Here are made-up nodes, facts about them, and rows of numbers that follow some of those facts. Name the node behind each unnamed row.

There are 4 kinds of fact about the nodes: gapus, zustim, vudre, kufa.
tolan	gapus	709; dagem	gapus	709; sikopla	gapus	709; zoligrus	gapus	24; naplu	gapus	709; klipluk	gapus	24; flalal	gapus	709; kaluklil	gapus	709; miklim	gapus	709
steklo	gapus	24; bomo	gapus	24; dretor	gapus	709; batu	gapus	709; nogus	gapus	709; rastak	gapus	24; kevigrik	gapus	709; trefem	gapus	24; veze	gapus	709
nabri	gapus	709; gragrebra	gapus	24; trula	gapus	709; skufotuk	gapus	709; bebram	gapus	24; subis	gapus	24; roplose	gapus	709; klekifir	gapus	709; febron	gapus	709
suma	gapus	709; piza	gapus	709; puvon	gapus	24; zubrofan	gapus	709; triril	gapus	709; gapel	gapus	24; skamaflel	gapus	24; vavik	gapus	709; bebri	gapus	24
stanubu	gapus	24; poskal	gapus	709; grafe	gapus	709; flofur	gapus	709; mavis	gapus	24; trefik	gapus	24; pluskos	gapus	24; trirekis	gapus	709; mabri	gapus	709
flodre	gapus	24; fige	gapus	709; fadren	gapus	709; plafa	gapus	24; dustun	gapus	709; brulas	gapus	24; gopim	gapus	709; barul	gapus	24; bruto	gapus	24
segral	gapus	709; plistes	gapus	709; postum	gapus	709; vikleda	gapus	709; lefatam	gapus	24; drodrobi	gapus	24; skezam	gapus	24; skodrel	gapus	709; stadatran	gapus	709
drepin	gapus	709; bova	gapus	24; fabur	gapus	24; skupotrok	gapus	709; dreden	gapus	24; bofar	gapus	709; vaplek	gapus	709; giskom	gapus	24; menin	gapus	709
gebrum	gapus	709; plasa	gapus	24; sunin	gapus	709; nakluges	gapus	709; zasko	gapus	709; gidun	gapus	709; sedrus	gapus	709; pluplun	gapus	24; skadon	gapus	24
klemol	gapus	709; grebus	gapus	24; flofa	gapus	709; gretri	gapus	709; pludustek	gapus	709; fezir	gapus	709; treflun	gapus	709; tosko	gapus	24; skedri	gapus	24
zerom	gapus	709; gronus	gapus	24; mogras	gapus	24; kamor	gapus	709; pabok	gapus	709; soplus	gapus	709; muski	gapus	24; lavum	gapus	24; staven	gapus	709
stiva	gapus	709; staklan	gapus	24; rotrol	gapus	24; tokisti	gapus	709; ratulik	gapus	709; flureplam	gapus	24; voplar	gapus	24; zesta	gapus	24; muta	gapus	709
faris	gapus	709; tibol	gapus	709; flipli	gapus	709; pirol	gapus	709; trigebi	gapus	709; brobrom	gapus	24; fute	gapus	709; skotrol	gapus	24; bregroplar	gapus	24
kluno	gapus	709; grobesuk	gapus	709; potes	gapus	709; skefo	gapus	709; muvol	gapus	709; stogro	gapus	709; stobrul	gapus	709; zabu	gapus	709; muflugras	gapus	709
brosku	gapus	24; gokuzak	gapus	709; gupla	gapus	709; mutrus	gapus	24; peste	gapus	709; tragi	gapus	709; vitik	gapus	709; simor	gapus	24; sider	gapus	709
suton	gapus	709; flesis	gapus	709; stonor	gapus	709; vilum	gapus	24; tidral	gapus	24; trepler	gapus	709; fludil	gapus	24; stomun	gapus	709; bistis	gapus	709
flininon	gapus	24; plalim	gapus	709; gebil	gapus	24; roplak	gapus	709; skuga	gapus	24; sikopla	zustim	flofa; zoligrus	zustim	poskal; flalal	zustim	kaluklil; miklim	zustim	postum
bomo	zustim	muta; batu	zustim	dustun; nogus	zustim	tibol; rastak	zustim	drodrobi; kevigrik	zustim	veze; gragrebra	zustim	fute; skufotuk	zustim	bruto; bebram	zustim	puvon; subis	zustim	lefatam
roplose	zustim	sikopla; klekifir	zustim	skodrel; febron	zustim	trigebi; suma	zustim	tokisti; piza	zustim	zasko; puvon	zustim	fadren; triril	zustim	bova; gapel	zustim	trefem; skamaflel	zustim	miklim
vavik	zustim	stiva; bebri	zustim	roplose; poskal	zustim	pabok; flofur	zustim	zerom; trefik	zustim	bebram; fige	zustim	zubrofan; fadren	zustim	zabu; plafa	zustim	bebri; dustun	zustim	skamaflel
brulas	zustim	stogro; bruto	zustim	bomo; plistes	zustim	skupotrok; postum	zustim	zoligrus; lefatam	zustim	skezam; drodrobi	zustim	zesta; skupotrok	zustim	staklan; vaplek	zustim	skufotuk; giskom	zustim	fige
menin	zustim	gokuzak; gebrum	zustim	plafa; sunin	zustim	bistis; pluplun	zustim	tolan; grebus	zustim	mabri; flofa	zustim	tragi; gretri	zustim	vitik; pludustek	zustim	brulas; skedri	zustim	simor
zerom	zustim	muvol; gronus	zustim	trepler; mogras	zustim	faris; kamor	zustim	fezir; muski	zustim	mutrus; staven	zustim	pludustek; stiva	zustim	mavis; staklan	zustim	grafe; rotrol	zustim	kluno
tokisti	zustim	brosku; ratulik	zustim	gapel; flureplam	zustim	dreden; voplar	zustim	gebrum; zesta	zustim	mogras; faris	zustim	gronus; tibol	zustim	potes; pirol	zustim	pluplun; trigebi	zustim	sunin
brobrom	zustim	menin; fute	zustim	nogus; skotrol	zustim	stomun; grobesuk	zustim	gopim; potes	zustim	flesis; skefo	zustim	sider; muvol	zustim	lavum; stogro	zustim	klekifir; muflugras	zustim	grebus
brosku	zustim	plistes; mutrus	zustim	vilum; tragi	zustim	flalal; vitik	zustim	ratulik; simor	zustim	flureplam; suton	zustim	kevigrik; stonor	zustim	suton; tidral	zustim	vavik; stomun	zustim	rotrol
bistis	zustim	piza; plalim	zustim	flofur; tolan	vudre	141; dagem	vudre	393; sikopla	vudre	393; zoligrus	vudre	511; naplu	vudre	511; klipluk	vudre	141; flalal	vudre	528
kaluklil	vudre	141; miklim	vudre	582; steklo	vudre	902; bomo	vudre	511; dretor	vudre	902; batu	vudre	511; nogus	vudre	511; rastak	vudre	582; kevigrik	vudre	511
trefem	vudre	582; veze	vudre	528; nabri	vudre	902; gragrebra	vudre	582; trula	vudre	582; skufotuk	vudre	511; bebram	vudre	902; subis	vudre	393; roplose	vudre	582
klekifir	vudre	902; febron	vudre	141; suma	vudre	511; piza	vudre	511; puvon	vudre	141; zubrofan	vudre	141; triril	vudre	511; gapel	vudre	902; skamaflel	vudre	528
vavik	vudre	582; bebri	vudre	902; stanubu	vudre	511; poskal	vudre	582; grafe	vudre	511; flofur	vudre	511; mavis	vudre	902; trefik	vudre	511; pluskos	vudre	393
trirekis	vudre	528; mabri	vudre	141; flodre	vudre	582; fige	vudre	528; fadren	vudre	528; plafa	vudre	511; dustun	vudre	393; brulas	vudre	528; gopim	vudre	511
barul	vudre	141; bruto	vudre	141; segral	vudre	902; plistes	vudre	393; postum	vudre	141; vikleda	vudre	511; lefatam	vudre	528; drodrobi	vudre	393; skezam	vudre	393
skodrel	vudre	141; stadatran	vudre	393; drepin	vudre	902; bova	vudre	511; fabur	vudre	582; skupotrok	vudre	511; dreden	vudre	582; bofar	vudre	582; vaplek	vudre	511
giskom	vudre	528; menin	vudre	141; gebrum	vudre	141; plasa	vudre	528; sunin	vudre	902; nakluges	vudre	511; zasko	vudre	511; gidun	vudre	528; sedrus	vudre	528
pluplun	vudre	393; skadon	vudre	902; klemol	vudre	141; grebus	vudre	902; flofa	vudre	511; gretri	vudre	511; pludustek	vudre	902; fezir	vudre	511; treflun	vudre	141
tosko	vudre	393; skedri	vudre	141; zerom	vudre	511; gronus	vudre	393; mogras	vudre	902; kamor	vudre	141; pabok	vudre	528; soplus	vudre	582; muski	vudre	511
lavum	vudre	393; staven	vudre	528; stiva	vudre	141; staklan	vudre	511; rotrol	vudre	528; tokisti	vudre	393; ratulik	vudre	902; flureplam	vudre	582; voplar	vudre	528
zesta	vudre	393; muta	vudre	582; faris	vudre	393; tibol	vudre	141; flipli	vudre	141; pirol	vudre	393; trigebi	vudre	528; brobrom	vudre	393; fute	vudre	528
skotrol	vudre	582; bregroplar	vudre	511; kluno	vudre	902; grobesuk	vudre	393; potes	vudre	582; skefo	vudre	511; muvol	vudre	511; stogro	vudre	582; stobrul	vudre	511
zabu	vudre	511; muflugras	vudre	902; brosku	vudre	141; gokuzak	vudre	141; gupla	vudre	528; mutrus	vudre	511; peste	vudre	582; tragi	vudre	582; vitik	vudre	582
simor	vudre	511; sider	vudre	511; suton	vudre	528; flesis	vudre	511; stonor	vudre	902; vilum	vudre	902; tidral	vudre	511; trepler	vudre	511; fludil	vudre	511
stomun	vudre	393; bistis	vudre	528; flininon	vudre	141; plalim	vudre	393; gebil	vudre	528; roplak	vudre	511; skuga	vudre	141; tolan	kufa	775; dagem	kufa	143
sikopla	kufa	8; zoligrus	kufa	775; naplu	kufa	60; klipluk	kufa	775; flalal	kufa	8; kaluklil	kufa	775; miklim	kufa	321; steklo	kufa	143; bomo	kufa	775
dretor	kufa	8; batu	kufa	143; nogus	kufa	8; rastak	kufa	218; kevigrik	kufa	775; trefem	kufa	775; veze	kufa	775; nabri	kufa	775; gragrebra	kufa	321
trula	kufa	775; skufotuk	kufa	8; bebram	kufa	143; subis	kufa	218; roplose	kufa	775; klekifir	kufa	8; febron	kufa	775; suma	kufa	143; piza	kufa	321
puvon	kufa	8; zubrofan	kufa	775; triril	kufa	218; gapel	kufa	143; skamaflel	kufa	8; vavik	kufa	143; bebri	kufa	218; stanubu	kufa	775; poskal	kufa	775
grafe	kufa	775; flofur	kufa	8; mavis	kufa	775; trefik	kufa	218; pluskos	kufa	8; trirekis	kufa	143; mabri	kufa	775; flodre	kufa	775; fige	kufa	775
fadren	kufa	775; plafa	kufa	8; dustun	kufa	8; brulas	kufa	775; gopim	kufa	321; barul	kufa	143; bruto	kufa	143; segral	kufa	321; plistes	kufa	775
postum	kufa	60; vikleda	kufa	321; lefatam	kufa	143; drodrobi	kufa	775; skezam	kufa	218; skodrel	kufa	775; stadatran	kufa	775; drepin	kufa	143; bova	kufa	143
fabur	kufa	143; skupotrok	kufa	143; dreden	kufa	775; bofar	kufa	321; vaplek	kufa	143; giskom	kufa	775; menin	kufa	8; gebrum	kufa	321; plasa	kufa	775
sunin	kufa	8; nakluges	kufa	775; zasko	kufa	218; gidun	kufa	60; sedrus	kufa	775; pluplun	kufa	143; skadon	kufa	775; klemol	kufa	8; grebus	kufa	8
flofa	kufa	60; gretri	kufa	143; pludustek	kufa	8; fezir	kufa	775; treflun	kufa	321; tosko	kufa	321; skedri	kufa	775; zerom	kufa	775; gronus	kufa	8
mogras	kufa	775; kamor	kufa	775; pabok	kufa	775; soplus	kufa	143; muski	kufa	60; lavum	kufa	775; staven	kufa	143; stiva	kufa	775; staklan	kufa	775
rotrol	kufa	60; tokisti	kufa	775; ratulik	kufa	775; flureplam	kufa	143; voplar	kufa	775; zesta	kufa	143; muta	kufa	143; faris	kufa	775; tibol	kufa	8
flipli	kufa	775; pirol	kufa	775; trigebi	kufa	143; brobrom	kufa	8; fute	kufa	775; skotrol	kufa	8; bregroplar	kufa	321; kluno	kufa	143; grobesuk	kufa	775
potes	kufa	8; skefo	kufa	8; muvol	kufa	775; stogro	kufa	8; stobrul	kufa	8; zabu	kufa	60; muflugras	kufa	218; brosku	kufa	60; gokuzak	kufa	8
gupla	kufa	218; mutrus	kufa	775; peste	kufa	60; tragi	kufa	143; vitik	kufa	775; simor	kufa	775; sider	kufa	60; suton	kufa	775; flesis	kufa	775
stonor	kufa	8; vilum	kufa	8; tidral	kufa	775; trepler	kufa	8; fludil	kufa	143; stomun	kufa	218; bistis	kufa	8; flininon	kufa	8; plalim	kufa	143
gebil	kufa	218; roplak	kufa	143; skuga	kufa	60

Some nodes and their rows:
8	-15	0	-8	27	0	-12	-13	-6	-13	12	0	-8	29	7	6	-3	5	3	9	5	4	-2	-21	6	-9	6	-3	-1	-9	14	23 -> naplu
-13	-5	1	4	-25	13	-12	24	-20	-4	2	10	8	-47	-3	-30	25	17	13	-9	-10	4	4	7	-2	8	-21	-16	-21	23	6	-3 -> gapel
-2	13	3	2	4	-14	14	-9	15	2	-10	-7	-5	12	-2	19	-11	-17	3	-8	9	-1	1	-3	4	-1	0	8	7	-16	0	7 -> stogro
3	-1	1	2	12	-1	9	-10	11	-4	-6	-2	-12	17	3	11	-10	-12	9	-9	6	2	6	-6	7	-3	3	4	9	-14	3	19 -> poskal
1	-1	1	-2	16	-12	1	-8	2	1	-2	-5	-7	22	1	8	-5	-1	-9	7	7	-1	-4	-12	6	-5	-4	0	3	-10	7	12 -> nakluges
3	-1	-1	0	8	0	6	-18	6	-1	-12	-8	-4	16	1	5	-12	-11	-7	10	3	16	-2	-5	2	-3	12	-11	5	-13	1	6 -> fige
1	6	-5	10	-19	5	6	18	8	4	10	3	16	-25	-4	3	4	3	5	-6	-6	-8	0	20	-7	11	2	26	6	15	-23	-33 -> brobrom
6	3	-6	-7	0	-1	7	-26	4	2	-7	-8	-1	13	3	2	-14	-10	-4	-2	-1	2	6	-2	0	-6	10	-15	-5	-5	-2	9 -> febron
-4	8	0	6	3	-16	13	-10	11	3	-12	-11	0	9	-3	11	-9	-11	-4	3	8	10	-3	-6	7	2	-7	1	1	-14	-1	7 -> nogus
3	-1	-1	0	8	0	7	-18	6	-1	-11	-8	-3	16	2	6	-12	-11	-7	10	3	16	-2	-5	1	-3	12	-12	4	-13	1	6 -> fadren
2	4	3	-1	10	-5	6	-12	9	-6	-4	-4	-6	15	1	16	-9	-12	11	-8	7	2	3	-9	4	-4	5	4	6	-16	6	13 -> vitik
-1	1	6	1	15	-14	-3	-13	8	-10	-14	1	-7	16	-2	16	-6	-9	10	-13	3	4	8	-8	-1	2	6	4	7	-22	-3	7 -> roplose
12	-16	-8	-6	0	22	-19	14	-9	-11	32	13	9	-11	12	-8	6	19	5	2	-7	-9	-1	4	-9	1	14	14	-3	22	-7	-18 -> skuga
-2	-7	-14	4	-9	-4	-11	26	-7	-2	21	6	14	-29	7	-15	10	24	-7	2	1	-6	-6	2	0	12	-21	14	-19	25	-12	-16 -> mavis
6	3	-6	-7	0	-1	7	-25	4	2	-7	-8	-2	13	3	1	-14	-10	-4	-2	-2	1	7	-2	0	-6	10	-15	-5	-5	-3	9 -> stiva
-6	5	8	-1	21	-12	-1	-12	1	-7	8	-4	-8	21	9	6	2	-4	0	11	5	-6	-6	-6	5	-10	-3	-4	3	-8	4	20 -> gopim
-7	4	7	10	-1	11	-5	25	5	-20	25	11	8	-26	11	7	15	2	27	-6	0	-5	-5	12	-6	8	4	29	7	10	-11	-15 -> gragrebra
3	5	5	-6	16	-10	1	-7	6	1	0	-1	-11	25	2	16	-7	-7	-1	-3	8	-12	-1	-8	3	-8	2	7	8	-13	9	12 -> trula
-12	-4	4	-1	-19	9	-16	29	-24	3	6	13	3	-38	-3	-31	26	22	2	-5	-9	-9	0	8	-3	5	-23	-13	-17	26	9	-4 -> steklo

Which node is each row?
No name comes twice in this set of rows, the named rows included.
5	7	-4	3	-1	-6	20	-21	12	12	-11	-10	-5	17	-3	5	-13	-15	-4	-5	-3	-6	9	6	5	-5	3	-1	7	-7	-11	8 -> dustun
-5	2	10	-6	-20	23	-13	23	-18	8	4	16	-2	-27	-4	-22	19	11	3	-6	-15	-17	3	19	-12	-3	1	-11	0	22	6	-15 -> barul
0	9	1	3	2	-20	7	-24	10	7	-19	-7	-1	16	-8	10	-9	-12	-4	-9	-5	-4	10	4	-3	1	6	-3	5	-15	-16	-4 -> sikopla
-8	-1	5	9	4	3	-10	29	-2	-13	27	10	8	-19	10	-1	18	13	8	9	1	-8	-12	9	-4	7	-6	24	4	16	-10	-16 -> bregroplar
1	7	-7	2	-16	1	1	22	4	11	12	6	11	-21	2	-4	1	8	-15	1	-3	-16	-6	20	-9	8	-2	20	1	21	-21	-33 -> flininon
-4	6	11	10	-27	26	-8	17	-15	1	10	12	0	-27	-15	-12	17	1	25	-12	-16	-5	0	20	-13	-5	5	-5	-2	20	7	-16 -> zesta
6	-13	-11	11	-11	7	-3	32	6	-3	5	6	15	-25	-7	3	1	14	1	-2	4	15	-5	-1	1	20	-4	32	1	7	-10	-31 -> trefik
7	4	-2	-12	1	-1	10	-24	4	2	-3	-10	5	14	0	9	-8	-10	3	-1	-2	-4	9	-6	3	-7	12	-4	5	-11	2	8 -> tokisti
14	-7	-11	0	-13	7	-4	25	3	11	15	8	11	-11	-8	3	-1	15	-9	-3	-3	-13	0	8	-6	9	4	32	6	16	-13	-37 -> skezam
11	-14	0	-11	25	8	-11	-19	-5	-8	7	-1	-9	32	10	3	-8	1	-6	16	2	7	-3	-14	1	-11	19	-11	4	-9	11	15 -> gidun
5	-2	1	-4	14	-3	3	-13	3	6	-7	-5	-10	26	3	4	-11	-5	-19	14	4	2	-5	-3	2	-7	8	-8	9	-9	3	7 -> pabok
-3	10	1	3	9	-22	8	-6	8	10	-6	-8	-7	19	-4	11	-8	-6	-16	7	9	-4	-8	-5	5	-4	-10	3	3	-9	1	6 -> trepler
-3	-3	-17	18	-19	0	-7	19	-4	-8	22	1	15	-34	1	-12	4	16	9	-3	2	11	-10	3	-3	12	-18	10	-30	27	-12	-16 -> mogras

Now the same nodes, written a new way:
Known rows:
-3	5	-2	6	1	-4	18	-3	7	-24	0	-27	0	21	-6 -> subis
-3	-9	2	-6	2	12	3	-1	-5	6	-1	7	1	-4	-5 -> kaluklil
13	-1	-2	-11	2	6	20	3	-3	5	2	10	1	-11	-7 -> fige
-7	2	4	-1	-8	10	6	-1	1	22	1	5	1	12	2 -> dustun
-4	5	2	3	5	2	15	-4	0	-19	-4	-31	2	18	-5 -> skezam
6	4	0	7	7	-6	-12	-1	-2	-19	-6	-14	0	1	6 -> trefem
-11	2	2	10	5	-12	3	0	2	-26	-6	-7	-5	-5	5 -> brulas
-8	6	2	10	3	-6	-16	2	-2	-24	-4	-16	-1	-2	5 -> bova
5	11	5	5	0	-8	-5	4	0	-17	-2	-9	-7	1	9 -> plafa
-12	2	1	-5	3	-10	20	-3	-1	-28	3	-24	3	16	-1 -> bebri
-4	13	4	4	5	-6	-11	-3	-4	-18	-3	-10	-6	11	16 -> vilum
3	-1	-1	-2	-4	9	9	-2	3	23	-2	4	5	10	-3 -> tokisti
-3	-2	-1	-2	-5	9	12	-1	3	22	-2	3	5	10	-2 -> plistes
-2	-6	0	-3	2	8	2	0	0	6	1	10	-1	-4	-5 -> flipli
-18	-6	3	-4	-2	7	-14	0	-2	14	-1	2	5	-8	-3 -> fezir
-4	-3	-2	-6	-3	5	-5	0	-1	12	2	5	4	-2	-3 -> trula
-30	4	2	2	-1	7	-22	1	9	12	4	7	-1	-4	-3 -> skefo
8	3	1	11	-3	-14	-2	2	-2	-22	-3	-12	-1	-2	7 -> simor
8	6	-2	2	5	-11	5	-3	-1	-19	-4	-10	2	11	11 -> mogras

Name these rows:
No name comes twice in this set of rows, the named rows included.
-19	-1	5	-6	2	7	1	2	1	7	1	12	-5	-11	0 -> bistis
28	16	-1	5	0	-6	15	2	5	-11	-3	-9	-6	19	11 -> brobrom
-30	-7	1	-7	-2	7	2	-1	5	-2	9	-9	5	-2	-17 -> triril
28	15	-6	7	6	3	2	0	3	-15	-6	-15	-3	18	5 -> pluplun
-12	-1	0	-1	-12	7	20	1	3	16	3	4	5	15	2 -> plalim
8	8	0	9	0	-3	9	0	3	-13	-7	-14	1	19	10 -> zesta
-9	9	7	8	1	-10	4	2	-2	-24	-3	-7	-13	-3	10 -> skamaflel
-19	1	-1	-10	3	13	-4	-3	-3	6	1	5	8	8	1 -> kluno
-13	-2	8	-7	-8	2	-2	4	-1	16	4	6	1	-4	1 -> flofur
13	11	3	8	2	-4	2	2	-2	-26	-1	-5	-13	4	8 -> puvon
-31	-3	-4	-10	0	7	10	-5	3	-2	11	-6	5	13	-13 -> muflugras
0	4	0	7	3	-11	6	1	-1	-28	-4	-9	-5	-7	5 -> plasa
-14	0	-3	-8	-1	10	3	-1	-1	8	5	5	5	10	1 -> drepin
14	-1	-5	-7	10	19	-4	0	-2	3	0	9	-2	-5	-10 -> tolan
-31	-8	2	-12	2	9	19	-1	-1	-6	6	-5	1	-8	-18 -> gupla

